Below are the code and all the weights of a small trained network. Each question names an input and a target symbol and asks about switching units off, where a switched-off unit gives its printed mean instead of its output.

import numpy as np


def w(rows, s, z=0):
    codes = np.array(rows[::2]) - 128.0
    scale = np.full(codes.shape[1], s)
    scale[-1] = z or s
    return codes * scale


def f(y):
    return y / 2 * (1 + np.tanh(0.7978845608 * (y + 0.044715 * y**3)))


def softmax(a):
    e = np.exp(a - a.max(-1, keepdims=True))
    return e / e.sum(-1, keepdims=True)


def log_softmax(a):
    a = a - a.max(-1, keepdims=True)
    return a - np.log(np.exp(a).sum(-1, keepdims=True))


def net(x, mask):
    ids = ['ΛΨΩαβγδεζηθμξπστ'.index(c) for c in x.split()]
    T = len(ids)
    res = E[ids] + P[:T]
    u = 0
    for l in range(2):
        r = res
        for j in range(3):
            rows = slice(2 * j, 2 * j + 2)
            q, k, v = (r @ M[l][rows].T for M in (Q, K, V))
            z = softmax(np.where(np.tri(T) > 0, q @ k.T / 2**0.5, -1e9)) @ v
            o = O[l][rows]
            res = res + np.where(mask[u + j], z, o[:, -1]) @ o[:, :-1]
        u += 3
        y = f(res @ A[l][:, :-1].T + A[l][:, -1])
        res = res + np.where(mask[u : u + 8], y, B[l][:, -1]) @ B[l][:, :-1]
        u += 8
    return log_softmax(res[-1] @ U[:, :-1].T + U[:, -1])


Q, K, V, O, A, B = {}, {}, {}, {}, {}, {}
E = w([
[15,154,149,181,119,233,126,148,81,43],'Λ',
[170,58,211,72,23,109,93,74,141,147],'Ψ',
[125,133,245,77,155,200,26,4,155,172],'Ω',
[61,150,169,126,242,124,117,89,103,104],'α',
[122,76,157,87,62,185,153,189,110,163],'β',
[87,65,171,194,155,171,205,114,130,75],'γ',
[36,216,255,202,62,35,97,38,130,67],'δ',
[112,194,140,90,183,99,47,111,118,210],'ε',
[114,125,192,88,143,83,47,46,80,52],'ζ',
[56,174,107,208,122,240,27,96,85,146],'η',
[21,223,184,94,132,165,106,180,119,112],'θ',
[135,209,171,46,144,217,21,116,170,164],'μ',
[21,168,192,147,181,173,137,126,100,183],'ξ',
[99,135,153,22,191,102,151,208,121,143],'π',
[69,98,241,64,119,156,160,126,130,29],'σ',
[154,36,105,128,141,194,134,118,105,179],'τ',
],0.0082)
P = w([
[73,118,119,69,101,137,135,109,2,179],'0',
[90,123,79,87,157,156,156,77,101,105],'1',
[176,145,121,131,185,177,146,130,91,119],'2',
[96,106,73,109,149,140,141,98,143,99],'3',
[158,120,143,143,176,163,105,144,102,124],'4',
[83,88,87,123,142,121,120,113,160,97],'5',
[152,108,158,161,164,142,86,156,115,121],'6',
[78,71,93,130,132,101,104,127,171,100],'7',
[148,90,172,163,158,140,67,167,122,130],'8',
[62,64,104,143,120,84,87,134,186,107],'9',
[146,81,183,180,151,116,59,182,141,136],'10',
[57,47,108,149,116,84,70,137,215,116],'11',
[140,68,194,191,151,107,35,186,153,136],'12',
[76,33,126,160,108,78,77,151,195,95],'13',
],0.0098)
Q[0] = w([
[168,182,26,88,88,125,175,95,136,102],'0.h0',
[34,48,121,117,123,115,106,104,181,144],'0.h0',
[219,214,61,116,90,152,187,114,93,102],'0.h1',
[83,128,42,83,96,116,137,102,170,122],'0.h1',
[4,20,249,136,189,153,24,163,153,148],'0.h2',
[16,91,43,70,102,129,149,75,166,117],'0.h2',
],0.032)
K[0] = w([
[199,186,150,122,120,159,188,99,31,138],'0.h0',
[176,102,216,191,160,110,78,220,107,132],'0.h0',
[158,195,87,93,114,147,210,50,77,127],'0.h1',
[217,152,211,165,149,157,148,160,43,137],'0.h1',
[95,51,147,181,152,88,35,205,203,126],'0.h2',
[226,162,251,192,153,137,117,212,14,142],'0.h2',
],0.027)
V[0] = w([
[127,159,76,214,198,85,104,21,111,223],'0.h0',
[55,235,193,63,187,108,136,177,176,132],'0.h0',
[123,83,220,141,156,132,222,51,167,214],'0.h1',
[156,80,133,72,210,51,113,54,119,67],'0.h1',
[98,80,84,113,249,107,146,191,78,170],'0.h2',
[29,86,129,230,133,162,188,131,113,71],'0.h2',
],0.017)
O[0] = w([
[81,98,190,54,76,242,124,209,212,127,116],'0.h0',
[117,18,108,230,75,184,191,144,38,132,185],'0.h0',
[73,153,72,77,197,101,180,230,91,59,164],'0.h1',
[30,50,117,146,164,39,67,164,147,149,196],'0.h1',
[180,105,59,138,58,155,1,188,122,110,101],'0.h2',
[108,127,21,74,45,162,164,70,170,50,254],'0.h2',
],0.0076,0.0084)
A[0] = w([
[115,158,54,207,203,224,92,138,193,152,87],'0.n0',
[135,152,172,84,148,54,182,166,101,149,163],'0.n1',
[123,160,98,131,158,133,191,84,219,129,113],'0.n2',
[76,117,90,149,176,115,133,191,166,154,247],'0.n3',
[156,185,162,164,167,200,168,116,132,179,26],'0.n4',
[220,95,108,202,179,118,172,164,253,61,79],'0.n5',
[105,211,118,240,150,123,83,190,153,78,250],'0.n6',
[128,131,170,200,121,114,124,150,158,2,178],'0.n7',
],0.009,0.0025)
B[0] = w([
[162,108,187,99,74,30,159,121,157,139,155],'0.n0',
[152,68,67,169,118,242,26,55,135,163,183],'0.n1',
[118,32,148,150,27,100,124,60,132,148,227],'0.n2',
[188,95,150,101,79,151,105,53,133,103,254],'0.n3',
[148,42,132,46,149,39,159,108,149,62,132],'0.n4',
[89,253,141,102,92,42,21,128,115,133,135],'0.n5',
[155,82,117,51,148,186,137,136,125,117,205],'0.n6',
[170,81,125,133,128,42,84,119,176,214,244],'0.n7',
],0.0064,0.008)
Q[1] = w([
[142,111,118,113,152,107,114,114,117,101],'1.h0',
[103,251,168,179,187,141,217,200,198,139],'1.h0',
[145,49,108,106,110,121,79,77,121,101],'1.h1',
[137,65,134,102,102,125,80,59,110,109],'1.h1',
[141,157,145,123,118,139,126,145,130,128],'1.h2',
[137,44,100,87,74,137,26,12,86,121],'1.h2',
],0.029)
K[1] = w([
[138,110,124,100,138,124,134,143,102,124],'1.h0',
[178,75,115,190,160,125,146,125,255,113],'1.h0',
[106,155,136,111,116,133,130,131,82,136],'1.h1',
[104,155,135,77,100,131,124,125,69,150],'1.h1',
[121,133,145,120,140,137,140,138,115,96],'1.h2',
[71,184,136,59,86,154,98,122,13,147],'1.h2',
],0.033)
V[1] = w([
[122,195,46,149,68,109,171,130,186,99],'1.h0',
[79,52,191,142,195,153,130,121,192,10],'1.h0',
[72,175,98,58,134,159,103,102,110,178],'1.h1',
[212,78,200,38,102,101,135,81,120,97],'1.h1',
[89,158,137,180,92,239,178,132,145,159],'1.h2',
[102,118,153,128,98,75,133,32,96,130],'1.h2',
],0.013)
O[1] = w([
[178,98,166,108,94,80,94,83,94,29,47],'1.h0',
[56,99,124,254,91,202,73,128,133,110,108],'1.h0',
[120,148,163,98,161,177,149,101,130,107,254],'1.h1',
[136,120,124,117,186,128,85,71,177,157,163],'1.h1',
[169,59,128,185,224,113,165,144,145,64,175],'1.h2',
[55,184,130,136,181,106,87,147,88,78,232],'1.h2',
],0.0069,0.015)
A[1] = w([
[173,80,147,73,125,89,155,120,119,109,122],'1.n0',
[135,108,105,53,136,208,127,147,42,134,98],'1.n1',
[104,66,239,87,134,130,87,222,139,151,5],'1.n2',
[167,156,63,192,168,153,127,180,221,143,1],'1.n3',
[142,152,159,208,157,144,118,140,168,41,126],'1.n4',
[111,77,254,121,148,127,95,173,48,194,155],'1.n5',
[135,173,82,131,126,144,165,148,151,220,151],'1.n6',
[140,68,91,141,133,97,121,132,30,181,155],'1.n7',
],0.0092,0.0034)
B[1] = w([
[64,197,134,182,118,161,95,134,86,184,222],'1.n0',
[125,126,157,167,143,140,132,170,184,71,181],'1.n1',
[107,188,67,122,106,107,106,98,1,199,195],'1.n2',
[92,190,185,90,120,92,194,117,151,98,176],'1.n3',
[143,136,195,65,98,120,103,222,111,149,241],'1.n4',
[178,56,115,71,104,92,169,102,196,67,205],'1.n5',
[166,65,169,113,112,88,57,117,23,85,253],'1.n6',
[124,129,73,107,153,166,155,111,184,170,174],'1.n7',
],0.01,0.016)
U = w([
[173,193,168,141,177,111,135,106,57,82,89],'Λ',
[113,109,90,21,181,234,146,93,74,67,254],'Ψ',
[4,96,190,92,149,160,205,85,115,106,67],'Ω',
[145,65,58,110,121,173,112,123,219,123,139],'α',
[122,213,150,59,149,140,116,165,162,170,108],'β',
[165,116,121,137,95,150,114,25,85,8,89],'γ',
[129,90,144,117,140,138,109,194,144,65,134],'δ',
[190,88,150,54,148,92,221,82,130,74,78],'ε',
[31,93,80,129,121,206,26,145,119,170,49],'ζ',
[141,98,149,85,223,173,69,44,183,93,87],'η',
[103,136,40,155,213,106,154,107,90,91,135],'θ',
[94,99,157,126,117,53,90,108,169,153,231],'μ',
[191,144,135,209,142,188,145,138,88,147,174],'ξ',
[167,102,108,59,97,149,141,142,63,140,48],'π',
[79,145,48,27,112,86,153,99,191,16,117],'σ',
[153,148,180,58,89,211,120,117,205,170,123],'τ',
],0.0033,0.0094)

Each question gives the input, a string of symbols that net reads in full, and the target symbol t.
The units are the heads (2 rows each of Q, K, V and O) and the neurons (one row each of A and B). Each row of codes is followed by its name. A weight is (code - 128) times the scale printed after its matrix; where a second scale follows, it is the last column's (O, A, B and U).
mask holds one flag per unit, layer by layer, with each layer's heads first. A switched-off unit (its flag False) gives its mean, the last column of its rows in O or B, instead of its output. The means were averaged over made-up inputs and are rounded, as every weight is.
A unit's drop is (log p(t) with every unit on - log p(t) with that unit switched off) / (log p(t) with every unit on - log p(t) with every unit switched off).
The circuit of an input: a set's keep is (log p(t) with only the set's units on - log p(t) with every unit switched off) / (log p(t) with every unit on - log p(t) with every unit switched off). Starting from the 12 units with the biggest drops (on a tie, the unit counted first), units are removed one at a time, each time the one whose removal leaves the highest keep (on an exact tie, the one counted first), for as long as the keep stays at least 0.8.
units of the circuit, in order: the units of the circuit, biggest drop first
most important unit: the unit with the biggest drop
top k neurons: the k neurons with the biggest drops, biggest first
k most important neurons of layer l: the k neurons of layer l with the biggest drops, biggest first
which heads matter: for each layer, one digit per head in row order, 1 if its drop is at least 0.15 and else 0, layers parted by /
input θ ε ξ ζ β Λ σ γ, target θ: units of the circuit, in order	0.h0; 1.h2; 0.h1
input θ α δ γ σ β Ψ ζ π, target θ: most important neuron of layer 0	0.n7
input δ ζ θ ζ ζ ζ σ, target μ: which heads matter	010 / 000
input Ψ ε ζ γ η ε η δ ξ, target Ω: which heads matter	001 / 000
input Ψ η η ξ ζ ξ ζ ζ Ω δ θ Ψ Ψ α, target η: 2 most important neurons of layer 1	1.n2; 1.n4
input μ α γ, target μ: units of the circuit, in order	0.h2; 0.n4; 1.h1; 0.h1
input η ε δ δ δ Λ Ω σ Ψ α, target η: 2 most important neurons of layer 0	0.n1; 0.n4
input ε ζ ζ Ψ π δ ζ ξ μ ξ η θ ε π, target π: units of the circuit, in order	0.h2; 1.n6; 1.h0; 1.h2
input γ α δ η δ, target γ: units of the circuit, in order	1.h0; 0.h2
input τ Λ δ η μ ζ η δ β ε Ψ ε, target η: top 3 neurons	0.n1; 1.n4; 1.n2
input Ω σ δ τ Ω γ θ τ ε θ τ τ γ γ, target σ: 4 most important neurons of layer 1	1.n3; 1.n0; 1.n4; 1.n2
input ζ ζ ε, target ζ: units of the circuit, in order	0.h1; 1.h2
input ζ Ψ σ σ δ, target ζ: units of the circuit, in order	1.h2; 0.h1; 1.h0
input σ σ ζ Ω, target σ: most important unit	0.h0
input η α τ β Ψ τ Ω, target η: units of the circuit, in order	1.h1; 0.h1; 0.h0
input δ μ τ δ μ η θ β δ, target δ: which heads matter	001 / 101
input β η Ψ γ θ, target σ: which heads matter	101 / 000
input σ σ ζ μ Ψ τ δ ξ, target Ω: units of the circuit, in order	0.h2; 0.h0
input Ω π ζ γ η θ π η η δ ε, target Ω: which heads matter	101 / 100
input γ Ω π η τ δ Λ γ ζ, target γ: top neuron	1.n4
input γ γ γ δ τ η Λ ε δ σ π γ Ω, target γ: units of the circuit, in order	1.h0; 0.h2
input Ψ π γ Ψ Ψ ε Ψ θ α σ α Ψ, target ζ: units of the circuit, in order	0.h0; 1.h2
input α Ψ π δ, target α: which heads matter	101 / 000
input γ δ γ η Ψ Ψ γ η μ, target τ: units of the circuit, in order	0.h1; 0.h0
input μ δ α σ Ψ ξ δ η σ ζ ζ, target μ: which heads matter	011 / 110
input Ψ δ α η μ γ θ γ γ σ γ η Ψ δ, target η: units of the circuit, in order	0.h0; 1.h1
input δ α θ δ γ δ ζ ε ε η δ η, target δ: most important unit	1.h2
input ξ Ω δ τ Λ η θ Ψ ζ μ α θ, target ζ: top 2 neurons	1.n0; 1.n2
